Here is a tiny trained network, its code and every weight. The questions are about switching its units off for an input and a target symbol, where a switched-off unit gives its printed mean instead of its output.

import numpy as np


def w(rows, s, z=0):
    codes = np.array(rows[::2]) - 128.0
    scale = np.full(codes.shape[1], s)
    scale[-1] = z or s
    return codes * scale


def norm(h):
    return h / np.sqrt((h * h).mean(-1, keepdims=True) + 1e-5)


def f(y):
    return y / 2 * (1 + np.tanh(0.7978845608 * (y + 0.044715 * y**3)))


def softmax(a):
    e = np.exp(a - a.max(-1, keepdims=True))
    return e / e.sum(-1, keepdims=True)


def log_softmax(a):
    a = a - a.max(-1, keepdims=True)
    return a - np.log(np.exp(a).sum(-1, keepdims=True))


def net(x, mask):
    ids = ['αγδεζηθξπτφψω'.index(c) for c in x.split()]
    T = len(ids)
    res = E[ids] + P[:T]
    q, k, v = (norm(res) @ M[0].T for M in (Q, K, V))
    z = softmax(np.where(np.tri(T) > 0, q @ k.T / 3**0.5, -1e9)) @ v
    res = res + np.where(mask[0], z, O[0][:, -1]) @ O[0][:, :-1]
    y = f(norm(res) @ A[0][:, :-1].T + A[0][:, -1])
    res = res + np.where(mask[1:9], y, B[0][:, -1]) @ B[0][:, :-1]
    return log_softmax(norm(res)[-1] @ U[:, :-1].T + U[:, -1])


Q, K, V, O, A, B = {}, {}, {}, {}, {}, {}
E = w([
[100,139,106,214,143,138],'α',
[125,131,141,130,117,153],'γ',
[141,159,143,46,143,143],'δ',
[182,120,145,157,161,159],'ε',
[49,89,130,237,109,198],'ζ',
[183,115,183,160,91,138],'η',
[123,129,172,111,43,253],'θ',
[89,110,61,105,143,188],'ξ',
[169,122,131,108,77,141],'π',
[97,157,128,176,171,88],'τ',
[123,113,86,106,100,109],'φ',
[120,154,98,75,163,129],'ψ',
[125,161,165,99,155,108],'ω',
],0.031)
P = w([
[126,204,150,58,75,176],'0',
[7,85,125,118,116,142],'1',
[156,210,96,68,77,179],'2',
[11,75,112,135,119,140],'3',
[171,196,80,69,72,183],'4',
[21,68,95,134,115,134],'5',
[192,188,52,74,72,182],'6',
[27,61,91,134,115,128],'7',
[201,183,41,70,63,188],'8',
[17,77,106,132,115,134],'9',
],0.011)
Q[0] = w([
[63,2,203,110,187,61],'H0',
[129,142,121,144,182,113],'H0',
[153,103,109,129,141,111],'H0',
],0.019)
K[0] = w([
[5,240,194,111,143,185],'H0',
[128,133,134,136,172,122],'H0',
[132,141,110,99,146,169],'H0',
],0.014)
V[0] = w([
[27,174,30,89,13,29],'H0',
[127,168,152,137,3,151],'H0',
[153,85,143,123,14,11],'H0',
],0.0069)
O[0] = w([
[82,137,103,131,17,58,174],'H0',
[124,135,80,129,109,137,252],'H0',
[94,248,72,146,86,128,43],'H0',
],0.011,0.0032)
A[0] = w([
[193,97,99,247,151,200,145],'N0',
[233,177,183,159,60,199,154],'N1',
[200,202,219,102,176,35,68],'N2',
[52,97,138,179,24,105,51],'N3',
[103,125,49,46,202,121,112],'N4',
[228,244,162,71,65,153,2],'N5',
[165,138,87,7,71,191,18],'N6',
[81,82,144,97,185,203,66],'N7',
],0.011,0.008)
B[0] = w([
[156,151,132,63,122,67,252],'N0',
[117,164,104,112,248,159,254],'N1',
[174,71,88,115,124,145,195],'N2',
[205,130,141,111,158,143,204],'N3',
[157,182,118,139,158,151,225],'N4',
[110,94,35,117,84,109,232],'N5',
[89,92,221,192,115,80,243],'N6',
[165,159,112,175,79,99,173],'N7',
],0.015,0.0055)
U = w([
[231,178,159,35,84,46,2],'α',
[28,89,145,189,216,125,121],'γ',
[31,79,171,20,147,106,112],'δ',
[204,121,199,125,222,169,106],'ε',
[215,105,169,133,64,162,167],'ζ',
[68,205,82,90,218,144,94],'η',
[83,115,176,97,117,214,173],'θ',
[85,59,148,201,90,154,201],'ξ',
[27,127,55,147,93,134,176],'π',
[157,86,111,207,154,31,113],'τ',
[130,169,128,104,1,100,161],'φ',
[113,187,242,152,97,102,188],'ψ',
[134,27,52,55,110,131,59],'ω',
],0.01,0.0056)

Each question gives the input, a string of symbols that net reads in full, and the target symbol t.
The units are the heads (3 rows each of Q, K, V and O) and the neurons (one row each of A and B). Each row of codes is followed by its name. A weight is (code - 128) times the scale printed after its matrix; where a second scale follows, it is the last column's (O, A, B and U).
mask holds one flag per unit, heads first, then neurons. A switched-off unit (its flag False) gives its mean, the last column of its rows in O or B, instead of its output. The means were averaged over made-up inputs and are rounded, as every weight is.
A unit's drop is (log p(t) with every unit on - log p(t) with that unit switched off) / (log p(t) with every unit on - log p(t) with every unit switched off).
The circuit of an input: a set's keep is (log p(t) with only the set's units on - log p(t) with every unit switched off) / (log p(t) with every unit on - log p(t) with every unit switched off). Starting from all 9 units, units are removed one at a time, each time the one whose removal leaves the highest keep (on an exact tie, the one counted first), for as long as the keep stays at least 0.8.
circuit, biggest first: the units of the circuit, biggest drop first
most important unit: the unit with the biggest drop
top k neurons: the k neurons with the biggest drops, biggest first
drop of u: that unit's drop, to one decimal
input τ φ ω ω ω α ξ, target φ: most important unit => H0
input α δ η α α, target η: circuit, biggest first => (H0 N0 N7)
input ψ α φ π ψ, target π: circuit, biggest first => (H0 N0)
input α α δ, target δ: circuit, biggest first => (N6 N5 N0 N1)
input ω ω ω θ ω ψ π φ ψ, target φ: circuit, biggest first => (H0 N1)
input ω γ ω, target ω: circuit, biggest first => (N2 N5)
input ω ψ ω α η α ζ, target η: circuit, biggest first => (H0 N0)
input ω θ η α, target τ: top 3 neurons => (N0 N1 N3)
input ω τ ω δ ζ, target ζ: circuit, biggest first => (N3 N0)
input θ ω π α ω δ τ, target π: circuit, biggest first => (H0 N0)
input ω θ ξ, target ξ: top 3 neurons => (N6 N1 N0)
input ω ω γ α ω ω ω, target ω: circuit, biggest first => (N5 N2)
input α ξ τ ξ γ δ ξ, target ξ: top 2 neurons => (N6 N1)
input ω ω η ψ ε γ α δ γ, target ε: circuit, biggest first => (H0)
input δ τ ω ζ ω α, target τ: top 3 neurons => (N1 N0 N3)
input ω ω ω ψ η, target η: drop of H0 => 0.0
input ε γ ζ τ ω π ε δ, target ψ: drop of N6 => 0.2
input τ ψ α, target α: drop of H0 => 0.2
input π ψ θ ω ψ γ α ξ ω, target π: drop of N5 => 0.4
input α α ζ ψ ω φ γ, target φ: circuit, biggest first => (H0)
